Below are the code and all the weights of a small trained network. Each question names an input and a class and asks about switching units off, where a switched-off unit gives its printed mean instead of its output.

import numpy as np


def w(rows, s, z=0):
    codes = np.array(rows[::2]) - 128.0
    scale = np.full(codes.shape[1], s)
    scale[-1] = z or s
    return codes * scale


def f(y):
    return y / 2 * (1 + np.tanh(0.7978845608 * (y + 0.044715 * y**3)))


def log_softmax(a):
    a = a - a.max(-1, keepdims=True)
    return a - np.log(np.exp(a).sum(-1, keepdims=True))


def net(x, mask):
    res = np.array(x, float).reshape(1, 6) / 4 @ E
    y = f(res @ A[0][:, :-1].T + A[0][:, -1])
    res = res + np.where(mask, y, B[0][:, -1]) @ B[0][:, :-1]
    return log_softmax(res[-1] @ U[:, :-1].T + U[:, -1])


A, B = {}, {}
E = w([
[94,107,158,170,203,63],'x0',
[212,53,124,190,137,173],'x1',
[183,201,222,132,183,115],'x2',
[130,129,123,128,127,121],'x3',
[140,175,26,119,241,219],'x4',
[159,64,140,2,192,150],'x5',
],0.0058)
A[0] = w([
[156,147,254,121,82,111,115],'N0',
[223,247,222,138,179,144,68],'N1',
[114,200,125,225,113,150,69],'N2',
[129,211,141,250,91,136,72],'N3',
[241,64,135,224,166,155,64],'N4',
[63,218,99,51,119,85,85],'N5',
[210,191,100,62,12,198,104],'N6',
[159,75,200,23,188,141,68],'N7',
[253,65,80,195,125,121,86],'N8',
[154,212,58,150,225,178,110],'N9',
[46,96,68,188,98,156,91],'N10',
[44,225,146,70,147,89,80],'N11',
[104,53,130,69,147,168,107],'N12',
[54,63,125,179,231,68,255],'N13',
],0.0082,0.005)
B[0] = w([
[116,133,139,113,61,127,192],'N0',
[162,93,14,103,66,232,209],'N1',
[162,112,91,63,182,74,163],'N2',
[149,111,122,59,195,39,185],'N3',
[81,86,206,116,193,173,197],'N4',
[108,71,194,85,151,208,162],'N5',
[253,165,174,199,142,146,207],'N6',
[149,124,108,87,193,20,203],'N7',
[63,115,185,65,136,192,190],'N8',
[96,132,185,146,36,36,232],'N9',
[173,86,83,33,113,146,169],'N10',
[122,70,192,131,186,181,166],'N11',
[135,103,77,73,122,94,172],'N12',
[225,193,141,147,91,175,253],'N13',
],0.02,0.0056)
U = w([
[119,133,92,66,250,29,109],'0',
[34,103,221,131,221,218,122],'1',
[127,186,144,126,109,142,255],'2',
[107,117,16,90,63,210,124],'3',
[75,125,222,151,1,34,99],'4',
[206,231,173,209,196,150,83],'5',
[30,188,79,241,177,137,95],'6',
],0.0069,0.0085)

Each question gives the input, the list of numbers given to net, and the class t.
The units are the neurons (one row each of A and B). Each row of codes is followed by its name. A weight is (code - 128) times the scale printed after its matrix; where a second scale follows, it is the last column's (A, B and U).
mask holds one flag per neuron, in row order. A switched-off neuron (its flag False) gives its mean, the last column of its row in B, instead of its output. The means were averaged over made-up inputs and are rounded, as every weight is.
A unit's drop is (log p(t) with every unit on - log p(t) with that unit switched off) / (log p(t) with every unit on - log p(t) with every unit switched off).
The circuit of an input: a set's keep is (log p(t) with only the set's units on - log p(t) with every unit switched off) / (log p(t) with every unit on - log p(t) with every unit switched off). Starting from the 12 units with the biggest drops (on a tie, the unit counted first), units are removed one at a time, each time the one whose removal leaves the highest keep (on an exact tie, the one counted first), for as long as the keep stays at least 0.8.
circuit, biggest first: the units of the circuit, biggest drop first
most important unit: the unit with the biggest drop
top k neurons: the k neurons with the biggest drops, biggest first
drop when u is switched off: that unit's drop, to one decimal
input [1,-8,-2,-3,4,1], class 1: circuit, biggest first	[N5]
input [-8,-4,2,-3,-7,-1], class 5: top 2 neurons	[N6; N9]
input [4,7,-5,-1,-5,-2], class 1: circuit, biggest first	[N4; N8]
input [0,-1,6,5,-4,-8], class 0: top 2 neurons	[N3; N2]
input [7,-7,0,4,-5,-1], class 1: top 4 neurons	[N11; N5; N9; N6]
input [6,4,2,0,7,4], class 4: top 2 neurons	[N9; N6]
input [-8,5,8,7,-2,8], class 0: top 2 neurons	[N7; N13]
input [8,-2,-6,-6,1,0], class 5: top 2 neurons	[N13; N1]
input [-7,2,1,6,-5,-6], class 5: top 2 neurons	[N6; N9]
input [1,4,8,-4,3,-6], class 3: top 2 neurons	[N1; N7]
input [6,5,-7,5,-5,0], class 3: top 2 neurons	[N6; N9]
input [-3,8,0,5,-2,-7], class 1: top 3 neurons	[N8; N4; N7]
input [1,2,-5,5,8,-3], class 4: top 2 neurons	[N9; N1]
input [-2,4,5,-6,2,-7], class 0: most important unit	N3
input [-2,-3,-4,5,-3,5], class 0: circuit, biggest first	[N1; N9]
input [-6,0,-4,4,2,-4], class 5: drop when N10 is switched off	-0.2
input [-2,1,6,-2,6,-4], class 3: drop when N1 is switched off	3.2
input [-8,5,-7,-6,-2,-3], class 5: drop when N1 is switched off	0.5
